B, the same points and some others measured another way; then each row and its match in B
B:
1: [ 338  186 -242  -14   38  137  283 -186 -213  -52 -121 -130 -120 -136
  -52 -193  151 -125 -150  172    5  145  -29 -115 -178 -349  126  -24]
2: [ 304  300 -239   72  -15  158  207 -463 -231 -264   -9   85  126 -222
 -121 -177    3 -181 -139  124  180  348  431 -208 -317 -449   -8  230]
3: [ -38   43   99   81 -366  -74  -68  294   63  357   -1  153   98   32
  -56   27 -144  269  247  -67   59  -41   44 -218  214  361   35  111]
4: [-213   83   11 -237 -135  153  202 -106  140 -200 -110  -70 -173  -51
  233 -362   34  449  -28   86   99  225   12  -59   38   40  149   30]
5: [ -64   95  101 -242 -199  375  -17 -226  167 -410 -326 -252   58  309
  -79 -463  -23  296   65  141   39   10  110   53   63  116  -19  -96]
6: [-433 -100  266   56 -131  237  -71  410   64  -73  -76   98  210  157
 -132  -78 -257  239   65 -297 -216   31  118  -56  211  105  -59 -166]
7: [-211   42  -46  -68   27   53  132   22  107 -302    9  122  -90 -132
  232 -284  116  145 -128   16   24  349  188 -251 -106 -211  105  -67]
8: [  50   -8 -202  183   27  -15  188  289 -121  -54  -84  127  -24  -93
   60 -180  195 -230 -121   75 -131  306  207 -216 -181 -419   10 -313]
9: [ 207  214 -367 -127  307  273  288 -265 -167 -187  159  -95 -142 -136
  151    8  189  -29 -265  -54   44  239 -153 -219 -249 -379  193  -26]
10: [  78  146 -121   53  210   -5  174  -25 -104  -90  149   89 -129 -331
  157  -30  138  -97 -255  -24  -71  143 -221 -341 -151 -352  255   54]
11: [ 293   64   23   40 -336   -5  344   98  -12  341  -25  221  -70 -301
   60 -140   98 -202  -45  135  -72  258   54 -174   87 -396  111  141]
12: [ 145   28 -219 -447  124  293  332  -94  251 -159  136   22 -232  -74
  254 -178  324   46 -173  -48  129  559  212 -336  -92 -345  167  -51]
13: [  -4  204  125 -108 -256   58 -114 -220   90 -176 -290 -258  -50  149
  -32 -371  -62  437  133  248  102 -277 -252  -45  102  411  150  108]
14: [ 254  -18   78 -157 -339  -17  184  113  230   93 -154  184  -63 -142
  -45 -354  160 -147   31  190   62  396  454 -309   60 -264   58   85]
15: [ 120  127  138  103 -210  112 -262   74   14  108  -16   19  292  200
 -291   80 -199   44  189 -117   -7 -267  -45 -242  153  314   -8  109]
16: [  35   50   73   84  232  -33  -60   69  -89 -415 -205  -43  -15 -188
 -249 -332   53 -210 -217   75 -159   40   88 -337 -185 -309  167 -102]
17: [ 550  167 -409   65  104    8   60  -13 -206  104   27   -1   36  -22
 -216   64  185 -303  -14   68  138  174  260 -412 -276 -199   50  -41]
18: [ -73   -1  -58 -121 -120  282 -182  189  177 -104  -92 -117  169  502
  -61  -81   13  246  207 -104   40  -30  129 -147   83  348  -94 -291]
19: [ 113  -42  240  -56 -379  -69   90  278  240  248 -108  194  -50 -128
   21 -250   78  -57   68  111  -94  110   42 -274  234  -74  132   74]
20: [ -71  -40  -44 -456  -17  475   39  117  361  -61   34 -216  -71  450
  187  -61  158  364   77 -188  -14   42 -221 -112  208  251   85 -282]
21: [ 535  131 -287   57  -40  115   36   20 -148  169   19   46  163   78
 -311   92   90 -316   62   -1  109  167  365 -344 -161 -165  -41  -16]
22: [ -84  115  316 -135 -179  425  -43 -213   96 -328 -210 -136  201  159
 -243 -298 -221  153   -6  -43 -114  -98   11   36  162    2    5   85]
23: [ 226   89 -326 -171  217  -20  125  -39   73 -230   49   20 -188 -130
  109 -197  334  -73 -145  107  180  391  260 -484 -283 -247  190  -78]
24: [  -5   49  178 -234  -31  549   20  -74  126 -197  -22 -118  181  231
 -194  -64 -125   55  -40 -236 -153   -9  -48  -53  170  -72    3  -36]
25: [-223   30  132   10  143  268 -172  146  -53 -226   25    4  242   98
 -348   35 -280  139   -8 -349  -87   -8  171 -238   30  103    8  -11]
26: [-261  -19   45 -125   56  191  181   78  186 -319   95  211  -25 -151
  217 -234   86   36 -187 -137  -67  458  247 -263  -45 -369   76  -68]
27: [-182   64  197  298 -275  -20 -169  265 -122   92 -166   51  223   73
 -199  -76 -279  180  166  -47 -136 -252  -63  -68  148  260  -24  -14]
28: [-228 -173  537 -546 -638  703  252  301  628  487  218  205  154  290
  181   99 -196  379  209 -490 -198  180 -129   68  786  158  -25  144]
29: [ 210   43 -350  243   38 -295  -11  229  -78 -113  -73  216   -7 -115
    9 -215  281 -278  -18  219  121  365  532 -495 -356 -265    2 -215]
30: [-288  -31   13  317 -179  106  -40  493 -171  212  -34   98  225  188
  -59  109 -210  185  145 -222 -194  -95  -40  -11  125  173 -104 -264]
31: [ 133  178 -226 -111  223  238  184 -154  -36  -89  314   89  -10 -158
  125  140   93  -33 -192 -207   57  262  -37 -354 -143 -281  164  102]
32: [ 399  160 -184  119  -87   82  -16   13 -165  131  -66  -43  130  107
 -233   24   40 -169   68   57   26  -64   47 -225  -81  -30   16  -40]
33: [ -15  -50  -55 -390   -1  431  176   38  242 -244 -138 -168  -85  266
   55 -303  183  149  -41  -26  -32  287  147  -83   43 -118   33 -278]
34: [-289   31  176  189  -85  216 -103  207 -147 -124 -138   -8  253  122
 -260  -73 -302  173   47 -196 -180 -113   44  -14   87   97  -68 -104]
35: [ -70  206  -96  408   92  -70  -69  -44 -369 -275  -83   69  186 -171
 -181 -106 -152  -66 -103   36  -47  -27  107 -203 -258 -175   24    0]
36: [ 110  110   -6  115 -251  -51  113  110   39  308  242  369  102 -245
  108  121  -20  -61   28 -102   48  227  127 -363   69 -133   61  259]
37: [-199 -105  280  -54 -474  136 -116  394  319  180  -91  162  188  282
  -22 -134 -123  247  280 -107  -52   31  195 -130  350  317  -87  -72]
38: [ 107  174 -175  134  166 -112   57   17  -92   -2  240  167  -62 -287
  155   93  108  -67 -159  -61   17   98 -174 -451 -156 -175  228   99]
39: [ 349  243 -709   34  260  -65   -3 -100 -162   20  237  -34  -62  109
  172  200  307   76   39   30  367  177  107 -488 -409  123   96 -125]
40: [  24  162 -261    5  410  166  101 -116 -145 -341  185    5  -30 -152
   73   16  118  -76 -279 -143  -14  211  -44 -342 -288 -344  162  -74]
41: [-107  137  -43   52 -208  191  257 -175  -69 -223 -119   99   59 -113
  108 -326  -36  106  -67  107   28  338  300   12  -88 -310  -40   34]
42: [   1   35  288  -86 -310  479  -68   69  139  115   53   81  388  276
 -281  109 -293   51  155 -327 -121  -57   96  -65  320  110 -116   99]
43: [ 120  189 -133  103  278  -87  134 -188 -254 -451 -264 -183 -215 -311
  -61 -435  157 -117 -309  290  -74   47 -120 -214 -335 -393  262  -71]
44: [ 169  108 -245 -105 -283  237  -73    2   89   52 -157 -194  104  530
   12  -99   89  283  294  103  182  -55  101  -54   38  411 -108 -236]
45: [ -29  264  229  151 -265  180    7 -424 -210 -465 -540 -289   91   -2
 -222 -601 -194  143  -47  387 -114 -288 -155  228  -24  -72   36   67]
46: [-352   11  -99   87   -4  185  142  265 -100  -40  -38  -57  -40  110
  220  -70  -29  352  -22 -121 -150   27 -226   40   36   52   37 -299]
47: [-161  125  199   33  -86  422  -68  -94  -80 -291 -205 -199  226  240
 -205 -180 -235  171    2  -92 -207 -246 -208  123  115   57  -26  -97]
48: [ 281  114 -204  131  308   91 -256   36 -186 -335  -88  -90  232  163
 -481  -24   31 -309  -43  -57   11  -15  326 -437 -301  -88  -15 -187]
49: [ 101  292 -311  -12  174 -218   82 -393  -97 -445 -126 -128 -290 -272
  241 -429  258  195 -177  396  266  150  -31 -329 -385  -99  291   86]
50: [-172   73  -43  -77  -85   49 -121  177  106   24 -118 -262 -137  315
  227 -116   72  532  149   51   -6 -341 -553  -78  155  550  179 -247]
51: [ 205  145   99  -46 -339  323 -100 -101    2  152   14   83  392  181
 -463   98 -326   66  241 -201  149   59  467 -174  143  189 -136  300]
52: [ 235   26 -312 -134 -121  351  460  115  -52  251   -3  -51 -121  103
  213  -23  236  -26  -46    0  -75  308  -60   30   16 -331    9 -274]
53: [  -5  145  371  -86 -339  205   18 -151  113  -18 -181  -98   39  -19
  -51 -270 -159  207   22   84 -135 -264 -389   14  290  104  159  222]
54: [  89  132 -252   49  -59  326   39   93 -198  251  148  -29  225  252
 -143  313 -161  192  150 -288   70   12   51  -94   26  199  -80  -57]
55: [ 182  100  -48  141  124  200 -340   88  -93 -191  -15  -32  378  302
 -473   98 -112 -210   81 -185  -31 -132  231 -356 -106  100  -81 -121]
56: [-111  -16  149 -139 -183  166  -63  264  186  196  122  126  126   97
 -113   96 -169  272  164 -294   38   78  134 -279  232  285   44  101]
57: [-252   11   41  198 -383   74   -3  332  -45  148 -235  -37  109  264
   64 -169 -119  354  232   50 -100 -133  -81  113  177  301  -87 -252]
58: [-183   24  -78 -193  256  513    9  171  -32   -5  252 -114  130  252
 -106  328 -168  304  -31 -548  -91    3 -178 -156   98  169   59 -133]
59: [ 286   84 -433 -270  142  133  319   18   58   88  137  -69 -289  -18
  309  -24  396   57 -107   42  130  335  -87 -318 -138 -184  208 -161]
60: [-231  -24  130  129 -362  184  -48  305   32   75 -184   30  217  286
  -60 -144 -173  253  213  -60 -114  -51  101   55  195  223 -138 -197]
61: [ 453  162 -214   91 -164 -143  133  -17 -121  187 -132   14  -85 -150
  -76 -165  170 -171   15  282  102   96   91 -287 -130 -142  119   55]
62: [-324  -50  150  357 -157  -27 -180  517 -122   55  -87  177  279   91
 -208   -8 -257   94  140 -194 -194  -74  165 -156   90  148  -96 -189]
63: [ 429  106 -318  107  170  -92  -39  125  -84   85  231  260  120 -144
 -186  176  167 -414  -49 -106  134  319  434 -655 -272 -268   55   48]
64: [ -65  129  180   76   34  -49 -181   14  -42 -127   33  101  125 -189
 -274  -36 -228  116   -9 -137   31  -48   92 -393    1  114  153  265]
65: [-143  -64  301   79 -413  209 -103  270  180  -35 -208  133  282  253
 -151 -245 -138   12  173  -36 -166   16  253  -42  236   50 -156 -136]
66: [ 328   43 -211 -142  170  -30   38   64   80 -101   59   93  -89 -120
 -103 -108  253 -225  -96   22  127  351  359 -563 -211 -239  144  -19]
67: [ -60  -16  120 -291 -398  774  194  100  203  295  114  -31  273  492
   13  185 -193  277  190 -401 -130   55  -88  194  436  129 -168  -92]
68: [  66   -4 -131 -243  -68  237  180   39  147 -167 -219 -167 -141  191
   98 -358  231  128  -12  138   18  227  111  -81  -23 -107   59 -277]
69: [-276  -32  226    6 -213  392  150  160   43  -50   39  246  270   -9
 -111  -59 -259   54  -11 -313 -155  317  363  -35  164 -245 -113   32]
70: [ 128  160 -279 -115  171  264  383 -203 -130 -164   49  -82 -177 -162
  213 -128  198   -9 -261   32  -26  278 -147 -108 -187 -445  164  -79]
71: [-198   76 -110  -37  119  378  302  -22  -61 -200  153   73    9  -82
  244  -22   21   80 -222 -212 -142  297  -76  -51  -52 -402   61 -118]
72: [  32   80   43 -201 -382  568  263 -199   66 -126 -286 -184  113  327
  -17 -347  -40  188   72   92  -50  127  120  280  151 -115 -134 -131]

[ 338 -198  382  -40 -496 -291 -561  195  -92 -263  374   94  378  452
  -77  302   14  265 -497  582  232 -512 -209   36   99  -55 -475  -49
  587 -112 -195  178 -182   50 -695] | 45
[-334  193 -187   98  280   76  558  460  198  321   51 -323 -213 -579
 -296  346 -187 -217  -61  216   93  167  -24 -294  -79 -424  202   63
 -194   22  340  531  227  515  330] | 4
[ 204 -151  -53  188 -251 -219 -388  -19 -485 -134   68  273  -15  776
   66 -381  -28  576 -213  378  298 -204 -121   62 -170  110 -306  -75
  325  -65 -359   52  -11 -216 -687] | 57
[  10 -231   19  418 -283 -298 -514   45 -356  -32  204  400  329  775
   26 -280 -286  547  107  302  -18 -175  -89 -194  195  153 -317 -202
  237  266 -425 -263   24 -112 -519] | 65
[ 116  122 -295  369   13  142  729   82  -96  167  -24  -93 -548 -221
  141 -102 -120   82  153 -162 -228  114   33   25 -147   89  308 -194
 -310  178  276  230  271  468  383] | 44
[ 448 -255 -255  448 -545  204 -340 -481  -93 -429  -81  122   75  757
  -13 -257 -166  589 -352  136    7   -7   10 -179   35  249 -312 -174
   98 -362 -567  -12 -172 -158 -329] | 52
[  48 -227  -16  229  -33 -219 -388  102 -323  201  -93  416  177  674
   -1 -422 -119  255  -80  697  147 -140  -98 -307   15  160 -216   18
  -51  305 -370   64   16   85 -524] | 68
[-104  -73 -166  510 -475  161  -36 -115 -117 -108   31   27 -227  413
    0   60 -174  150  -68 -100   31  111  131  245  196  -87   29   45
   -9   97   88   18   79 -225  245] | 30
[-274  176 -420   79  368   54  581  134  167  152 -118 -309   15 -592
 -481  308   33  -79 -236 -246  178  275   24 -184 -346 -145   18   -7
   27 -186  289   44  264  288  199] | 56
[ 484 -225   83  442 -644  -22 -148 -346 -145 -194  -97   66   93  392
  180  -98   53  309 -166 -141 -243  -23    4  -43   38  519 -276 -319
  103  127 -222 -242  -75  141 -312] | 21
[-488  110  -49  101  294   17  455  635    2  533   74 -152 -199 -395
 -172  214 -176 -372   63   72   11  208   32 -211  -32 -489  217   68
 -293  422  421  380  324  379  411] | 7
[-148  -86 -342  566 -315  210  -67 -186   91 -123   11  171 -112  470
 -159   70 -343  150  -45  326   73   15  111   53  360  -80  100  194
 -136    8  -25   95   47  -95  336] | 46
[  22 -283  104  360 -526   50 -491  -79   60  -99   45  228  272  608
 -130  185 -150  -20 -313  440   78 -139   55  -14  392  -27 -220  162
   49  171 -133   12 -110 -116  -46] | 47
[ -76 -243  -87  441 -434  312 -216  -31  157  -14    5   77  102  436
 -109  123 -330  -81 -209  167 -130  118  135 -237  395 -212  -60   58
 -261  159 -143  141  -34  -30  350] | 71
[-186  120 -259   11  488  -88  593  336   25  375  -78  -45  -19 -480
 -282  125   43 -194 -100   31   80   66  -24 -158 -316  -50  104   17
 -122  187  348   81  333  468  157] | 23
[-372  173 -512  365  129   58  324 -180  100  107 -368    3 -365  -39
 -411  137   63  -96 -157  552  540  129   99  266  -52   47  268  535
 -100 -103  377  246  169   59  200] | 50
[ 646 -291  401  139 -599  -66 -211  109  -89 -128  268  -23  289  252
  253   51  -78  246 -264  -46 -412 -229 -141 -338   49  187 -413 -531
  156  148 -328   40 -122  401 -415] | 2
[ -64 -271    0  243 -131 -428 -693 -106  -30  -89   77  586  783  711
 -383  102  -47  233 -245  750  336 -428  -91  -30  273  308 -435  228
  452  181 -247 -485  -33 -139 -585] | 16
[ -77   65 -141  550 -342  -78   64 -199  258  -84  -58  -78  -86  -53
 -237  365 -155  121   42  677  141  -89  -42  -10  349  251  103  174
   63  -32  150  195  -32  396  -28] | 13
[ 135   15 -126   53  -39 -247  -58  -81 -278  -94 -142 -106   65  110
 -197 -101  236  421 -347  125  400   18 -130  -57 -456  218 -343 -100
  430 -294 -155   11   12   26 -762] | 3
[-115   46  -97 -184  150  188  424  351   28  155  -42 -425   12 -501
 -301  332  185 -286 -548 -604  118  306   67 -125 -491 -424 -169 -116
   47 -131  283  184  202  110  167] | 42
[  72   81 -185  -95  275  -59  619  175  -99  163  -70 -187   32 -512
 -191  153  303 -110 -330 -637   16  127   12   51 -591   81 -114 -213
  144   38  352 -200  310  276   17] | 63
[ -81  110  100  107 -108  204  588  634   83  207  396 -446 -316 -545
   50  428 -284 -174  -12 -394 -326  152  -14 -197    8 -600  143 -318
 -160  154  349  523  223  470  524] | 41
[ 118 -256   17  387 -519 -131 -585 -428  -89 -137 -346  208  268  640
 -169  -71  156  180 -363  541  321  -30   19  -12  104  452 -352  190
  194   31 -260 -153 -180 -132 -589] | 38
[ 184 -216   32 -177  169 -256  -73  171 -330  185  -62  370  404  310
 -117 -158  319  -67 -483 -103  165 -205  -21  104 -432  199 -361  -34
  218  314   28 -392  192  -30 -392] | 55
[  -3 -168  -13  400 -323 -254 -413 -272  172 -131  -65  186  555  270
 -351  286  -28  182 -176  539  167 -172  -51 -152  282  407 -318  104
  314   47 -145 -314  -91  137 -409] | 64
[  82 -209   42  338 -428 -239 -547 -206  140 -238   97  344  488  549
 -298  305  -69  178 -288  817  269 -424  -73   81  396  267 -288  257
  380   20 -128 -166 -129    5 -378] | 43
[ 233 -172 -147 -129   93   57  -31  -44   16  -15 -225   -3  369   72
 -329   36  233  -41 -710    3  221   16  -13 -250 -406   62 -383   -9
  121 -217 -158  -36   16   86 -300] | 31
[-121  135  -19  344  -79  -82  407  183  213  213   26 -124 -229 -381
 -125  391 -100 -184   96  523   10  -84  -46  -12  202   49  251  129
 -119  239  422  352  139  628  230] | 49
[ 181 -287 -220  409    4 -262 -368 -161 -357  102 -104  702  298  915
   39 -616 -182  466   71  594    7 -243  -67 -241   66  497 -197  -57
  -50  368 -475 -344   73   44 -476] | 18
[ -61  -63   59  618 -418 -228 -219  -51  -71   26   62  -23  128  200
   -1    7 -305  439  322  331 -146   72  -90 -383  314  273 -144 -250
   99  214 -237  -40  -19  313 -381] | 14
[-384  225 -425  276  330  -39  588  268  -31  182  112 -201 -175 -415
 -290  146 -203  174  153 -231   66  220   -3 -109 -192 -219  149 -116
   26  -15  276   53  350  236  235] | 37
[-378   32 -156    6  276  111  434  389  232  324   32  -97  160 -444
 -412  484    0 -523 -293 -205   55  126  106  -34  -70 -374   57  162
 -130  249  495   19  298  217  550] | 25
[-173 -159 -170  611 -152  120  -55  -81  177  268 -228  133  109  198
 -131  -69 -375  -26  171  503 -207  221   63 -577  403  152   66   26
 -466  367 -189   97   25  405  178] | 12
